Below is a small trained network, with its code and all its weights. Each question gives an input and a target symbol and asks what happens when units are switched off, that is, made to give their printed mean instead of their output.

import numpy as np


def w(rows, s, z=0):
    codes = np.array(rows[::2]) - 128.0
    scale = np.full(codes.shape[1], s)
    scale[-1] = z or s
    return codes * scale


def f(y):
    return np.maximum(y, 0)


def softmax(a):
    e = np.exp(a - a.max(-1, keepdims=True))
    return e / e.sum(-1, keepdims=True)


def log_softmax(a):
    a = a - a.max(-1, keepdims=True)
    return a - np.log(np.exp(a).sum(-1, keepdims=True))


def net(x, mask):
    ids = ['ΛΨΩμξστ'.index(c) for c in x.split()]
    T = len(ids)
    res = E[ids] + P[:T]
    u = 0
    for l in range(2):
        q, k, v = (res @ M[l].T for M in (Q, K, V))
        z = softmax(np.where(np.tri(T) > 0, q @ k.T / 4**0.5, -1e9)) @ v
        res = res + np.where(mask[u], z, O[l][:, -1]) @ O[l][:, :-1]
        u += 1
        y = f(res @ A[l][:, :-1].T + A[l][:, -1])
        res = res + np.where(mask[u : u + 4], y, B[l][:, -1]) @ B[l][:, :-1]
        u += 4
    return log_softmax(res[-1] @ U[:, :-1].T + U[:, -1])


Q, K, V, O, A, B = {}, {}, {}, {}, {}, {}
E = w([
[188,147,104,83,161,42],'Λ',
[207,91,77,16,80,132],'Ψ',
[198,111,56,180,165,143],'Ω',
[75,251,147,62,105,47],'μ',
[114,254,78,128,144,231],'ξ',
[76,193,166,59,52,143],'σ',
[162,85,139,202,23,66],'τ',
],0.012)
P = w([
[220,112,255,121,155,134],'0',
[120,129,181,64,165,97],'1',
[105,138,167,54,158,107],'2',
[115,147,144,75,148,109],'3',
[106,147,133,77,136,96],'4',
[117,157,124,90,129,105],'5',
[116,162,114,95,123,103],'6',
[123,173,114,104,113,107],'7',
[128,169,96,121,96,117],'8',
[134,183,81,140,90,110],'9',
[124,195,76,134,69,104],'10',
[131,204,63,153,66,103],'11',
[119,205,59,147,59,98],'12',
[132,186,76,146,76,101],'13',
],0.0074)
Q[0] = w([
[177,175,3,55,113,105],'0.h1',
[119,91,84,174,159,155],'0.h1',
[106,56,192,156,197,200],'0.h1',
[40,51,213,214,157,214],'0.h1',
],0.0069)
K[0] = w([
[65,191,85,191,54,105],'0.h1',
[66,135,140,97,195,112],'0.h1',
[167,79,186,105,223,164],'0.h1',
[157,55,255,78,248,90],'0.h1',
],0.0069)
V[0] = w([
[192,92,233,138,77,231],'0.h1',
[112,162,1,214,126,166],'0.h1',
[156,68,71,176,72,67],'0.h1',
[12,152,95,107,64,88],'0.h1',
],0.0067)
O[0] = w([
[36,218,17,146,98,132,32],'0.h1',
[177,50,90,132,184,191,57],'0.h1',
[204,106,91,56,89,133,50],'0.h1',
[180,178,254,116,134,209,252],'0.h1',
],0.0084,0.0026)
A[0] = w([
[146,55,63,110,179,126,184],'0.n1',
[163,144,188,87,175,11,42],'0.n2',
[143,188,109,154,253,219,95],'0.n3',
[141,109,162,100,47,29,2],'0.n4',
],0.006,0.00079)
B[0] = w([
[166,158,98,153,175,170,154],'0.n1',
[239,186,81,206,150,160,253],'0.n2',
[60,165,160,124,124,200,181],'0.n3',
[255,86,128,159,84,144,234],'0.n4',
],0.0078,0.0051)
Q[1] = w([
[49,70,150,47,143,195],'1.h1',
[61,204,144,99,105,166],'1.h1',
[122,102,190,2,81,228],'1.h1',
[76,25,75,57,88,121],'1.h1',
],0.0063)
K[1] = w([
[149,254,16,137,169,92],'1.h1',
[146,172,102,149,75,180],'1.h1',
[150,220,131,112,138,140],'1.h1',
[164,165,59,146,173,139],'1.h1',
],0.0082)
V[1] = w([
[87,106,225,67,116,207],'1.h1',
[96,142,137,120,183,74],'1.h1',
[72,3,216,179,98,119],'1.h1',
[63,59,109,96,172,106],'1.h1',
],0.0051)
O[1] = w([
[158,194,60,88,110,127,89],'1.h1',
[144,173,125,254,127,135,95],'1.h1',
[181,131,58,121,73,208,29],'1.h1',
[201,177,135,141,113,140,1],'1.h1',
],0.007)
A[1] = w([
[26,217,40,2,147,235,98],'1.n1',
[118,65,103,196,165,195,254],'1.n2',
[147,197,129,99,255,159,221],'1.n3',
[31,137,179,100,153,209,143],'1.n4',
],0.0055,0.0028)
B[1] = w([
[253,28,203,138,123,94,192],'1.n1',
[56,74,199,25,130,149,166],'1.n2',
[121,82,153,30,179,169,254],'1.n3',
[120,114,137,157,95,15,192],'1.n4',
],0.0072,0.0055)
U = w([
[166,97,100,34,80,151,212],'Λ',
[84,254,153,76,111,151,138],'Ψ',
[153,132,200,113,148,142,99],'Ω',
[62,140,129,99,121,23,252],'μ',
[52,105,144,120,216,177,124],'ξ',
[162,92,133,231,102,110,6],'σ',
[194,119,41,142,248,96,53],'τ',
],0.0071,0.004)

Each question gives the input, a string of symbols that net reads in full, and the target symbol t.
The units are the heads (4 rows each of Q, K, V and O) and the neurons (one row each of A and B). Each row of codes is followed by its name. A weight is (code - 128) times the scale printed after its matrix; where a second scale follows, it is the last column's (O, A, B and U).
mask holds one flag per unit, layer by layer, with each layer's heads first. A switched-off unit (its flag False) gives its mean, the last column of its rows in O or B, instead of its output. The means were averaged over made-up inputs and are rounded, as every weight is.
A unit's drop is (log p(t) with every unit on - log p(t) with that unit switched off) / (log p(t) with every unit on - log p(t) with every unit switched off).
The circuit of an input: a set's keep is (log p(t) with only the set's units on - log p(t) with every unit switched off) / (log p(t) with every unit on - log p(t) with every unit switched off). Starting from all 10 units, units are removed one at a time, each time the one whose removal leaves the highest keep (on an exact tie, the one counted first), for as long as the keep stays at least 0.8.
units of the circuit, in order: the units of the circuit, biggest drop first
top k neurons: the k neurons with the biggest drops, biggest first
k most important neurons of layer l: the k neurons of layer l with the biggest drops, biggest first
drop when u is switched off: that unit's drop, to one decimal
input Ψ σ Λ ξ Λ ξ Ω Ω σ ξ Λ ξ, target Ω: units of the circuit, in order	[1.n1, 0.n3, 0.h1]
input Ψ Λ Λ Ψ ξ, target μ: units of the circuit, in order	[1.n4, 0.n2, 0.n4]
input μ Λ Ω Λ, target τ: units of the circuit, in order	[0.n2, 0.h1, 1.n2]
input Ψ Λ σ Λ ξ Ω Λ Ω Λ Ω Λ, target τ: units of the circuit, in order	[0.h1, 0.n1]
input τ Ψ Ψ Ω, target μ: units of the circuit, in order	[0.h1, 0.n2]
input μ ξ ξ Λ μ Ψ Λ τ Λ Ψ Ω τ, target Λ: units of the circuit, in order	[0.h1, 1.h1]
input Λ Ω Ω Ω, target ξ: top 3 neurons	[1.n2, 0.n1, 0.n4]
input τ ξ σ, target μ: top neuron	[1.n4]
input τ τ Ω Ψ Λ σ ξ μ Ω, target ξ: 2 most important neurons of layer 1	[1.n2, 1.n1]
input Λ Λ ξ, target μ: units of the circuit, in order	[1.n4, 0.h1, 0.n2]
input Ψ σ μ Λ Ψ Ψ τ μ τ σ Ω τ μ, target Λ: 2 most important neurons of layer 0	[0.n2, 0.n4]
input Λ Λ Ψ, target μ: top 3 neurons	[0.n2, 1.n3, 1.n1]
input σ μ Λ μ μ Ψ Ψ Λ Ψ μ Λ ξ, target Ω: top 2 neurons	[1.n1, 0.n3]
input Ω Ψ Ψ μ τ τ Ψ τ μ τ τ Ω Ω, target Λ: most important neuron of layer 1	[1.n2]
input Ψ Λ Ψ, target μ: 2 most important neurons of layer 1	[1.n3, 1.n1]
input μ Ω Ψ Ω Ω μ Λ τ τ Λ Λ Λ Λ τ, target Λ: drop when 0.n4 is switched off	0.2
input Λ Ω Ω Ψ ξ τ Ω τ Ψ Ω Λ μ τ Λ, target Λ: drop when 1.n1 is switched off	0.0
input τ Λ Ω Λ μ Ψ σ τ Λ μ Ω Λ τ μ, target Λ: drop when 1.h1 is switched off	0.2
input σ Λ Λ μ Ψ Λ Ψ Λ μ μ, target Ω: drop when 1.n1 is switched off	-0.1
input Λ Ψ σ Ψ Λ Λ Λ Λ Ω Λ Ω Ω ξ, target ξ: most important neuron of layer 0	[0.n2]
